(in the rows, 128 means zero)
Each row has two labels, one from each of two sets.
[119 113 131 127 149 123 122 135 127 134 114  86 127 127 130  97 103 113
  99  97 131 119 143 128 154 122 107 147 121 167 146 134 125 128 125 104
 111 123 107 136 150 128 132 126 138 131 128 163 127 121 137 123 174 143
 130 137 146 128 141 111 132 109 147 125 141 146 141 130 149 121 129 113] -> Q & J775
[117  82 141 127 148 124 135 138 119 153 141   4 114 137 121 139 106  72
 125  55 132 107 127 121 123  98 146 131 128 177 151 132 117  90 105  67
 128 120 217 155 132 124 119 148 104 138 136 137 126 106 143 123 188 120
 135 147 157 141 136 113  78 104 150 110 125 146 119 150 119 100 133 140] -> W & J278
[119  92 153 123 147 124 113 133 128 155 125  15 120 131 127 107 101  78
  95  45 160  96 119 127 150 100 137 158 126 168 156 140 129  89 131  78
 115  97 166 135 151 131 119 165  99 138 124 148 128 128 139 123 178 127
 134 156 133 140 145 137  74 104 163 111 156 133 137 157 133 115 121 123] -> W & J775
[144 117 127 129 158 104 122 133 131 138 121  82 130 126 130 100  83 107
 125 101 143 115 151 138 137 125 125 140 124 174 146 141 123 128 126 106
 121 139 155 151 151 134 124 143 114 133 116 168 122 129 139 126 143 141
 129 153 130 118 142 143 134 115 135 125 124 127 151 130 136 126 129 115] -> A & J775
[129  93 133 134 136 116 129 137 123 134 135  29 129 114 126 152 102 105
 132  92 113 118 150 125 137 113 137 126 122 169 140 127 115 104 112  86
 128 129 182 155 140 137 120 134 121 130 144 145 126 115 151 138 166 129
 130 142 157 129 138 118 116 111 120 122 117 152 119 121 132 123 137 126] -> Q & J278
[133 101 128 129 116 125 128 128 120 126 128  69 120 132 132 148 118 122
 128  95  91 125 148 113 131 127 124 114 123 148 134 120 123 124 120 100
 128 129 151 148 134 127 129 107 138 133 122 162 129 123 160 131 147 135
 120 129 138 128 136 104 120 124 122 134 117 144 117 120 125 130 147 124] -> R & J278
[124 100 145 132 143 114 130 133 122 129 137  27 128 109 121 144 108  99
 113  72 108 108 139 131 133 110 139 128 126 171 124 125 122 102 118  73
 114 133 177 141 139 126 119 148 129 116 128 145 125 114 156 128 178 136
 131 138 159 135 137  92 102 110 140 121 132 156 118 135 147 116 132 129] -> W & J278
[134  83 134  82 146 120 135 157 126 143 136   4 123 129 122 136  98  90
 125  76 114 101 139 121 123  92 140 134 125 181 166 137 117  95 108  74
 131 127 196 174 143 146 124 125 122 136 133 154 122 111 151 127 176 126
 132 140 151 142 136 120 103 111 137 116 105 151 124 119 129 119 139 131] -> A & J278
[144 127 137 127 130 127 144 134 129 116 138  93 128 130 130 149 103 135
 137 118 128 132 155 113  98 131 118 130 117 162 133 122 117 138  90 117
 140 143 102 160 140 126 143 107 128 118 141 184 142 120 140 135 151 145
 118 126 143 143 126 130 127 107 112 168 126 143 109 119 127 117 149 154] -> Q & J278
[101 101 152 128 154 127 116 135 121 145 117  44 114 125 126  91 114  97
  83  76 116 108 120 125 156  99 133 153 118 162 147 130 129  92 128  83
 128 104 128 134 152 144 111 157 121 135 121 139 120 118 138 124 208 137
 132 137 145 145 145  98 103 102 164 116 139 150 141 143 127 112 124 127] -> W & J182
[131 107 134 132 127 125 131 136 120 117 134  72 134 129 129 155 105 129
 120 108  98 125 153 118 133 146 114 142 123 164 132 119 126 134 107 106
 125 138 125 152 149 118 135 102 137 115 131 178 132 121 151 128 157 147
 124 128 145 131 143 101 123 108 119 143 124 151 100 130 131 128 147 128] -> R & J278
[ 86  86 141 128 160 120 119 128 112 148 117  19  83 121 126 106  97  93
  88  68  83 101 130 115 170 102 136 148 129 182 150 134 120  90 122  68
 118 109 156 134 177 144 130 145 135 136 113 142 114 117 145 120 204 136
 138 146 163 120 148  58 118 105 160 108 131 158 151 135 142 113 128 120] -> Q & J182
[133  99 142 136 157 115 122 142 126 121 138  22 127 128 150 126  66 114
 113  80 130 113 164 120 116 106 133 150 123 190 146 124 110 118  92  80
 128 134 134 170 160 134 136 137 121 123 138 193 136 105 151 120 192 157
 113 143 166 138 142 131 120  84 126 161 130 159 126 132 131  99 147 131] -> W & J278
[122  99 142 140 133 120 133 134 126 135 135  45 132 126 134 143 107 106
 132  99 103 111 145 122 134 110 137 116 126 164 127 127 120 103 120  84
 125 134 176 147 136 139 116 138 128 135 124 144 120 113 151 132 171 140
 132 136 171 146 136 102 132 120 182 119 122 160 131 112 147 125 129 132] -> W & J278
[120 102 139 137 166 122 140 147 119 134 131  26 119 123 130 140 101 106
 106  79  96 111 138 122 129 114 129 137 120 176 141 123 121 103 111  72
 125 126 161 154 153 136 126 131 129 133 130 159 133 114 148 132 191 135
 132 129 159 136 139  98 108 102 141 135 127 157 110 130 135 112 140 126] -> Q & J278
[117 119 134 119 146 124 117 128 123 131 120 113 125 122 143 104 111 122
 114 107 121 113 131 120 161 124 128 143 120 158 132 132 120 122 142 111
 113 124 123 127 162 138 122 154 122 139 121 149 117 123 137 136 157 142
 115 138 136 117 148 110 122 118 145 131 138 140 151 129 154 127 119 121] -> W & J775
[135 102 144 123 133 120 108 138 130 132 117 119 129 130 139 105 120 112
 108 109 116 120 112 123 144 121 121 115 130 120 125 127 122 119 154 100
 111 130 119 130 142 133 122 130 141 132 115 158 126 122 140 131 171 143
 131 129 136 147 133 103 136 118 147 118 135 148 145 100 155 135 116 122] -> W & J775
[125 100 131 138 137 114 134 134 119 128 132  26 126 127 130 137  99 112
 117  87 123 103 149 122 134 111 128 137 122 177 142 124 123 111 109  85
 138 137 175 156 147 131 125 130 125 130 122 162 126 121 146 127 165 137
 129 140 157 126 138 104 110 110 141 126 124 147 117 134 135 118 138 129] -> Q & J278
